[57 56 64 76 27] = <35>
[70 25 67 70 91] = <84>
[37 26 26 26 26] = <6>
howmany <84>: [70] => 2
howmany <6>: [25] => 0
find: [37 26 26 26 26] => <6>
howmany <6>: [26] => 4

[-6 11 -6 11 -6]  <47>
[ 30  29 122  42  -5]  <171>
[30 26 27 46 26]  <84>
howmany <47>: [11] => 2
howmany <47>: [-6] => 3
howmany <84>: [27] => 1

[  52   17   10 -104   58   -1  -44   44   10   42    7    6   39  -81
   16  -56   13   21   16    6] = <201>
[-18 -33 -39 101 -26  11  30  16   6 -36 -28  15  -7  65   0  27 -37  -3
   4   1] = <47>
[ -8  43  25 -83  -5 -43 -12 -44 -30  -1  37 -45  -8 -53 -17   6  41 -19
 -27 -23] = <156>
[-42  32 -42  58 -42 -42  42 -54 -41 -23  49 -42 -41  75 -41   9 -42 -42
   8  15] = <35>
[-18  46  43 -31 -23 -50  12 -42 -53 -12  34 -57 -16  -1 -55  45  39 -46
 -49 -39] = <123>
[-42  32  43  58 -44 -35  42 -54 -35 -23  49 -35 -54  75 -34 -35 -54 -39
 -32 -32] = <171>
[ 61  10   5 -98  66   2 -44  44   8  41   4   6  55 -87  17 -57  14  15
   4   1] = <161>
[-16  50  47 -46 -23 -53  14 -47 -47 -11  44 -47 -16 -20 -44  37  48 -40
 -47 -25] = <84>
[ 27 -56 -52  28  19  53 -18  48  41  17 -51  57  24  -8  47 -41 -41 -40
  50  36] = <194>
howmany <171>: [-35] => 4
howmany <35>: [-41] => 3
howmany <35>: [-42] => 7

[-41  -2 -25  30] : <171>
[-16 -16 -13  17] : <4>
[-51  -3 -52  35] : <123>
[-45   0  18 -14] : <6>
[-15   0  18 -14] : <161>
[-99   2  28 -33] : <194>
[-45  -3 -25  36] : <201>
[34 -1 37  3] : <156>
[  0   0 -14 -14] : <35>
[-73  -2 -23  24] : <119>
[ 21   2  27 -38] : <47>
howmany <123>: [-51] => 1
howmany <4>: [-13] => 1
howmany <119>: [-73] => 1
howmany <35>: [-14] => 2
howmany <35>: [0] => 2

[-22   3  -5  -1 -26 -21 -11 -22 -14 -48   6  -1 -26  31  40  -4  34  20
 -86   4 -12  54  -3  39  -8 -10   6  -6  54  15  27  15 -29  -1   0  32
  -6  33] -> <156>
[-32   6   8  23 -32 -32 -16 -28 -16 -71  15  10 -13  41 -24 -13  23  71
 -78   2  11  59 -24  50  11   5  11  -5  55  23  20  13 -24  -2  11  -5
  -9  13] -> <35>
[-22   3 -19 -19 -28  12  -4 -18 -14 -34   6   5 -20  15  43  -1  35   3
 -82   3 -10  47 -12  26 -25  -8 -21 -10  42   9  35  12 -33  -2   3  26
  -1  29] -> <6>
[-30   0   3   4 -24 -27 -15 -29 -22 -57   1  -6 -38  44  48  -6  21  30
 -98  -6 -24  58  -9  48   1 -10  28 -13  67  19  27  17 -26   3 -19  35
  -7  44] -> <47>
[-28   5   9  22 -29 -30 -17 -27 -16 -68  11   3 -21  43  32 -10  27  57
 -83   3 -10  60   9  51  10  -2  31  -3  60  23  20  16 -25  -1   6  40
 -10  22] -> <171>
[-43   5  16  30 -32 -42 -20 -36 -26 -34  14  11 -16  50  32 -17   6  96
 -83  -8 -19  62   6  57  21  12  49 -14  63  28  19  13 -22   1  -2  49
  -9  14] -> <161>
[-46   5  13   4 -33 -45 -20 -37 -26 -84  16  14 -14  49  32 -19   2 101
 -81 -11 -20  61   5  55  19  15  47 -17  60  28  20  11 -23   0  -2  49
  -7  10] -> <194>
[ -40   -4   -5   -8  -25  -33  -14  -35  -30  -33   -1   -2  -41   39
   58   -9    3   36 -101  -20  -35   54  -25   43   -5   -3   22  -28
   65   16   35   13  -28    5  -34  -25   -1   45] -> <119>
[-39   7   5  21 -36 -38 -14 -29 -22 -73  18  19  -4  35  28 -15  14  45
 -72  -2 -11  56   7  45   8  15  25 -12  48  22  22   9 -26  -2  11  44
  -6   3] -> <201>
[-33   2  19  29 -26 -34 -22 -34 -22 -77   7  -4 -33  58  37 -12  18  65
 -95  -3 -20  65   6  -8  -8  -5  55  -8  74 -34  17  19 -22 -33  37  44
 -12  35] -> <4>
howmany <4>: [-33] => 3
howmany <6>: [29] => 1
howmany <35>: [-24] => 3
howmany <201>: [3] => 1
howmany <35>: [11] => 4

[ 61  61 -31  61 -71] = <119>
[ 63  89 -48  24 -27] = <171>
[ -7 -49 119  -7  -8] = <161>
howmany <119>: [61] => 3
howmany <161>: [-6] => 0
howmany <171>: [24] => 1

[ 73   3 -88  76  73 -14 -58  74 -23 -71  25   1  66 -13  45 -24  55] : <201>
[ 73   3 -88  76  55 -14 -58  74  56 -71  25   1  66 -13  45 -24  55] : <6>
[ 10   6  99 -76  57 -19  57 -40  63  50 -57 -19 -33  57 -41 -36  42] : <119>
howmany <201>: [74] => 1
howmany <119>: [57] => 3

[ 13  41  55 -41  72 -44 -35] -> <35>
[ 14 -67 -85  -7 -86  73  85] -> <47>
[-80  94  12  93 -55 -39 -80] -> <161>
[ 50  38  50  14 -71  50  14] -> <156>
[-51 -16  37  92 -77 -16 -51] -> <201>
[ 60 -60 -78 -78 -78  60  63] -> <84>
howmany <84>: [-78] => 3
howmany <161>: [93] => 1
howmany <156>: [13] => 0
howmany <156>: [50] => 3
howmany <201>: [37] => 1

[ -6 -16 -78 -34  22 -19  68 -35  10 -58  56 -24 -22 -37 -18  60 -39  41
   7 -80 -45 -55 -80 -37  18  43  13 -80  68  -3 -60  68 -46  45   7 -80
   8 -15 -11  -8  -4 -19 -45  30] = <194>
[-50  19  -5 -12 -59  52  54  21   9  -6  10 -40  13  24  -3 -34 -32 -43
  17 -79 -25 -21   6  32 -69   8  56  39 -29   7   9   9 -42 -13  15  -5
 -20 -48 -40  24  38  43 -19 -59] = <123>
[-50  19  -5 -12 -59 -43  54  21   9  -6  10 -40  13  24  -3 -34 -32 -43
  17 -47 -25 -21   6  32 -69   8  56  39 -29   7   9   9  32 -13  15  -5
 -43 -48 -43   4  15  -1 -50 -21] = <35>
howmany <194>: [-80] => 4
howmany <35>: [-21] => 2
howmany <194>: [-8] => 1
howmany <35>: [-43] => 4

[19 11 14 15 39  1 32 46 17  9  8  7 16 35  0 43 15 11 28 14 13 14 47 20
 41 37 27 22 27  3  8 40  1 38 47 46 37  3  4  2 24 14 10 17 14 10 14 11
  2 31  9 11 17 14  8 18  8 10  7 19] -> <47>
[15  6  3 65 29  7 44 22 20  4  8 45 24 54  3 15 11 14 19  9 13 65 18 26
  9 32 66 19 14  1 30 19  4  3 44 98 59  5  9 45 24 13 14 20  7 20 13 24
  1 41 20  8 15 26 13 44 15 22  9 36] -> <171>
[15  6 29 65 29  7 31 22 20  4  8 45  7 54  0 15 11 14 19  9 23 65 18 26
  9 32 66 19  7  1 30 19  0 10 10 53 24  3  1  2 10 12 14 24 18  9 15 36
  0 41 12  4  4 16 19  9 46 27  9 13] -> <4>
howmany <171>: [13] => 4
howmany <47>: [32] => 1
howmany <47>: [45] => 0
howmany <4>: [16] => 1
howmany <171>: [45] => 2
howmany <47>: [11] => 4
howmany <47>: [13] => 1

[-15  94 -78  23 -58 -56  75  70  76  17  46 -16 -54 -83  79  17  84 -15
  58  75 -35 -15  84 -15  84  17 -63  84 -56  -1]  <201>
[-91  16  53  16 -91  84  40  97  89  19 -77 -31   1  79  77 -53 -62  93
 -96 -82   9 -53  18  70  97 -12 -74  73  11  85]  <156>
[ 36 -16 -65  88  42  33  95 -98 -11 -44  96 -12  86  69 -88 -33  68 -75
  69 -71 -43   7  84  57   4  84  25 -68 -53 -38]  <194>
howmany <201>: [-16] => 1
howmany <156>: [-91] => 2
howmany <201>: [-15] => 4
howmany <194>: [4] => 1
howmany <156>: [-54] => 0

[ -53   -2   -2    0   -2  -22   -4   19   -2   17    1  -35   17  -36
   19  -14  -26   17    3   -1  -24   -4   -2  -34   -1   -3    8   -4
   17    0 -109] -> <194>
[-37  10  -3   0  10 -24  -4   4   6  11   4 -33 -25 -33  19 -13 -27  -3
   0  -2 -25   0  -3 -33  -1  -3  12  -3   1   0 -79] -> <35>
[-30   1  -4 -15  14   7   9 -22  -4   9 -53  16 -10  14  15   6   9  -8
 -13 -18  -3  20  -4   9  20  -2  11  -4  -9  -1 -36] -> <119>
[-19   3  -3  12  14 -44  -4  24   4  16  59 -65   3 -65  21 -25 -43   0
   9  12 -39   2  -4 -63  -1  -3  -1  -2  10   0 -65] -> <47>
[-41   8  -3  -8  10  -5  -4 -10   5   7 -29  -7  -6  -9  17  -3 -13  -5
  -6 -10 -12  10  -3  -9  -1  -3   9  -4  -6  -1 -70] -> <4>
[ 30 -31  -7 -20  33  21  -3 -33 -36  24 -59  44 -12  42  12  18   6 -12
 -24 -24   7  55  -8  30  -2  -1  25  -3  -7  -1  91] -> <123>
[ 29 -31  -6 -14  32  15  -3 -25 -32  22 -37  30  -9  28  13  12   2 -10
 -18 -17   3  56  -8  19  -2  -1  25  -3  -5  -1  82] -> <161>
[-15   2  -3   9  15 -41  -4  19   0  18  48 -58   1 -57  20 -22 -41  -1
  10   9 -36   2  -5 -57  -1  -2  19  -2   9   0 -54] -> <156>
howmany <35>: [-25] => 2
howmany <194>: [-2] => 5
howmany <119>: [9] => 4
howmany <47>: [-63] => 1
howmany <194>: [17] => 4

[  39 -109   40    1  -26] -> <119>
[ 74 -18  40 -18 -18] -> <6>
[-56 104 104 -19 104] -> <47>
[103 -53 -52 -53 -52] -> <161>
howmany <6>: [40] => 1
howmany <161>: [-52] => 2
howmany <119>: [39] => 1
howmany <6>: [-19] => 0
howmany <47>: [104] => 3
howmany <6>: [-18] => 3

[-49 -89  98 116 -89  98  98 -50  98  98] = <4>
[-50  40 -26  11  73 105  88 -57 105  99] = <119>
[105  40 -26  11  73 105  88 -49 105 -49] = <6>
howmany <6>: [-50] => 0
howmany <119>: [-26] => 1
howmany <119>: [73] => 1
howmany <4>: [-48] => 0
howmany <4>: [98] => 5

[11 23 12  7 61] = <201>
[86 86 86 86 86] = <123>
[ 29   6  -4  63 -28] = <161>
[-32 -64  12  -2  60] = <6>
[-10 -56  51 -56 -27] = <171>
[-40 -41  29 -40 -53] = <194>
[-24 -12  65 -77 -28] = <84>
[  4  30  -7  25 -11] = <35>
[-15  16 -13  15  12] = <47>
[-10  -5  15  -8 -22] = <119>
[ -9 -10  10  -4 -22] = <156>
howmany <171>: [-27] => 1
howmany <201>: [61] => 1
howmany <194>: [-40] => 2
howmany <123>: [86] => 5
howmany <123>: [85] => 0

[-13  25  -9  -9] : <47>
[ 14 -35  17 -89] : <119>
[-16  25   2 -34] : <4>
[ 18 -23  18  18] : <194>
[-18   3 -12 -17] : <161>
[ 17  25  24 -34] : <84>
howmany <4>: [-34] => 1
howmany <47>: [25] => 1
howmany <84>: [25] => 1
howmany <194>: [17] => 0
howmany <4>: [-16] => 1
howmany <194>: [18] => 3

[-86  11 -26  61 -65  49  21  47] = <161>
[ 71 -44 -30 -25 -36 -25 -10 -17] = <35>
[-35 -57  74 -98 -34 -57 -25 -57] = <6>
[ -6 -12  52 -54   9  26  14 -45] = <47>
[-41 -23  77 -26 -24 -30  57 -41] = <194>
[-58  50 -82   3 -57  17 -45  34] = <119>
howmany <6>: [-25] => 1
howmany <194>: [-24] => 1
howmany <6>: [-35] => 1

[ 23 -22 -75 -82  -2  -5  89 -25] = <156>
[ -6  33  30 -55  16 -22 -26 -13] = <84>
[-33  27 -27  55  -3 -10  18  -1] = <194>
[ -1  22  25  69   0   4 -34  10] = <161>
[  2 -41 -41   2 -41 -21   2  39] = <171>
[  -5  -30   14 -113    0  -15   48   -9] = <201>
[51 10 -7  4 10 18 10 10] = <4>
[-27  -1 -27 -57 -21 -13  38 -57] = <35>
[ 39 -74 -74 -74  28 -73 -74   3] = <123>
[ -4  35  18  31 -17  50 -30 -24] = <6>
[-51 -14 -21  -5  22 -15 -55  10] = <119>
[ -6  33  30 -55  16  -4 -26   2] = <47>
howmany <35>: [-21] => 1
howmany <123>: [-75] => 0
howmany <123>: [3] => 1
howmany <35>: [38] => 1
howmany <4>: [10] => 4
howmany <123>: [-74] => 4
howmany <171>: [3] => 0

[ 17 -84 -19  62  -5] : <171>
[-24  45  16  -6 -17] : <156>
[-38  96  -2 -26  -2] : <194>
[-56 -12  32  31 -36] : <47>
[-23 -23 -23 -38 -23] : <4>
[ 40  74   5 -22 -24] : <161>
[ 24 -25 -98 -46  15] : <6>
[  5 -99  15  -6 -17] : <123>
[ 91 -77  56   7  -5] : <84>
howmany <6>: [-98] => 1
howmany <4>: [-23] => 4

[45 -9 33 69 73 38] -> <84>
[-3  8 40 40 11 66] -> <201>
[-2 -2 -1 -2 -2 -1] -> <123>
[-17  -6 -17  54  14 -17] -> <119>
[ 43  -9 -55  43  15 -23] -> <161>
[32 32 32 11 14 14] -> <47>
[ -1   8 -16  43  11  66] -> <6>
[ 45  -7 -45  72  42  45] -> <4>
[ 45  -7 -49  72  42  41] -> <35>
[ -2 -11 -56 -33  12 -34] -> <194>
[ 24   0 -93 -12  43  -1] -> <171>
howmany <35>: [73] => 0
howmany <119>: [-17] => 3
howmany <123>: [-1] => 2
howmany <201>: [-4] => 0
howmany <47>: [32] => 3
howmany <194>: [-56] => 1

[  4 -36 -14  -1  17  -9   5 -15   1  25  -3  -6  -3 -10  -3  17  -2 -10
 -11 -12  -9  -2  10   2 -15 -16 -13   2   2   6   0 -26  -3  -7  -5 -37
   0  -2 -12  -2  -4 -19  21  31  -4  -3  57  -7  39 -54 -20] = <171>
[  3  20   6   6  -3  -6   1 -11 -11  -5 -14  13  17  -5  10  -1 -12 -38
  -5   8  -3 -10   2  -9   9  10  -9  -8   3  -2  31 -76 -26  16  -9  32
   5  20 -48  51   0  37 -13  17   9   7  12 -13  30 -20   3] = <194>
[-16  -5   4  -4  -6 -12  -2 -15  -1  -3  10  -5 -12   3 -21  11  -4 -19
  -4  20  -8 -13  16   6  27  -8  -6   3  28 -15  37 -20  45  10   8   7
   9  -9  -1   3  -3 -12  -6 -13  -6  -1  28 -20  20  44   6] = <35>
[  4  -2   7 -13  19 -31   4  -4  11   8 -26 -12  -2  -4  15  -5 -12  25
  22 -11  -7 -16  17   8  11 -13  14   7 -10   2  16  59 -39  -6  -6  44
  -6   1 -61  -4  -4   7  -9 -10 -10  20  -1  21  13  -7   1] = <6>
[ -9  -2   2  13  -6 -66   1   5 -34 -12  16  50   0  -1 -10  -3  -5   4
 -16 -11 -11  -8   3 -14  11 -25  -7 -11  39 -12 -31  36   6  -5  20  17
   0  -9  21  58  -6 -17 -10 -10   9   1 -13  -6   2  -6  -9] = <156>
[-15  -9  -1  11  10 -39  -2   4 -11   2 -35  13 -45   0   7   2  24  -3
   5 -22  24 -14  -4  10  -2  11   0 -21  46 -10  21  -3 -14  -7  -4   5
   1  -3   3 -23   5   1 -30 -14   3  -4  10  25 -18  17  -2] = <123>
[-16  -5   4  -4  -6 -12  -2 -15  -1  -3  10  -5 -12   3 -21  11  -4 -19
  15  20  -8 -13  16   6  27 -19  -6   3  28 -15  37 -20  45  10   8   7
   9  -9  -1   3  -3 -12  -6 -13  -6  -1  28 -20  20   5  -3] = <47>
[  8  71  -1 -16   0 -51  -2   1  24 -21  -3   1  36  -3 -38 -51  21   5
  10  24   3   0 -27  21   4  17  -7  17  35   4   3 101 -32 -17   2   3
  -7   0  24 -47   1  35   6   0 -51   5  35 -19 -21  44  35] = <161>
[ 21   3  -7 -19   6  34  -2  -2  -2  -7   5   2 -20  -2  17 -20 -17 -19
 -11   0  -7  -7 -20  -4  -5   7  -1  -2 -25  13 -14  50 -13  30   6  -1
  -4 -12  26   9  12  -6  -7 -16 -18  -2  28 -41  -5 -23  12] = <201>
howmany <201>: [-7] => 5
howmany <161>: [-3] => 2
howmany <161>: [36] => 1
howmany <6>: [-11] => 1

[ -7 -36   8 -57  -3  42] : <194>
[  9  18   4  28 -18  72] : <171>
[ 9  9 28 28 29  9] : <84>
[-41 -19 -49 -62 -37 -66] : <47>
[  9  18   4  28 -18 -40] : <6>
[ 17  17 -22 -24  40  10] : <4>
[ 25  16 -48 -23  40  11] : <119>
howmany <84>: [9] => 3
howmany <4>: [10] => 1

[ 11  23 -30  26  16 -22  -2  28  22  -1  21   8  -8 -10  -8 -17  -3] -> <123>
[  3 -29  37  36 -28 -25  33  35  -8 -29 -26 -19  16 -30   5 -25   0] -> <194>
[  0  43 -34  32  36  24 -18  19  39   0  43  35 -18  -9 -16  21  -1] -> <161>
[  8   7   9  81  12 -23  46 109   1 -55   8  13  -4 -43   2 -16   8] -> <6>
[ -2  52 -43  30  52   7  66  30  39 -21  52  33 -23 -15 -27   2  -3] -> <119>
[-32   3   0 -24 -32  20  88 -32 -32  18   0  17  17   9  -1  23  17] -> <201>
[ 11  25 -15 -32  19  18  35 -27  18  21  27  11  -2 -30  -5  16   1] -> <84>
[ 5 -4 -3  1 -9 -4 -9 11  9  6 -6 -8  8 -9  2 -9  2] -> <4>
howmany <194>: [-29] => 2
howmany <201>: [17] => 3
howmany <4>: [-9] => 4

[ 16  24 -29  24 -12] : <161>
[  3 -13   3 -13   3] : <201>
[-85 -52 -22  53   9] : <47>
[ -8 -43 -35  13  19] : <84>
[-25 -25 -25  -5  -5] : <35>
[-21  -6   5 -16   0] : <6>
[-20 -18 -17 -16 -31] : <171>
[ 29 -26  11  -2 -20] : <119>
[-10 -66  33 -12  36] : <156>
[26 23 26 23 23] : <123>
howmany <6>: [0] => 1
howmany <123>: [23] => 3
howmany <201>: [-13] => 2
howmany <35>: [-5] => 2

[ 4 34 34 34 34]  <171>
[  7 -19   4   3  -3]  <156>
[-89 -42  43  57  43]  <4>
[-21 -27 -11  11  25]  <119>
[ 88  33 -12 -55 -59]  <47>
[ 88  21 -23 -55  -5]  <6>
howmany <156>: [-3] => 1
howmany <4>: [43] => 2
howmany <6>: [21] => 1
howmany <171>: [35] => 0
howmany <4>: [-88] => 0
howmany <119>: [-10] => 0
howmany <171>: [4] => 1

[ 42 -24  42 -24] = <47>
[-23   0 -84   0] = <84>
[ 43   1 -23 -23] = <35>
howmany <47>: [42] => 2
howmany <35>: [-23] => 2
howmany <84>: [-84] => 1
howmany <84>: [0] => 2
howmany <47>: [-23] => 0

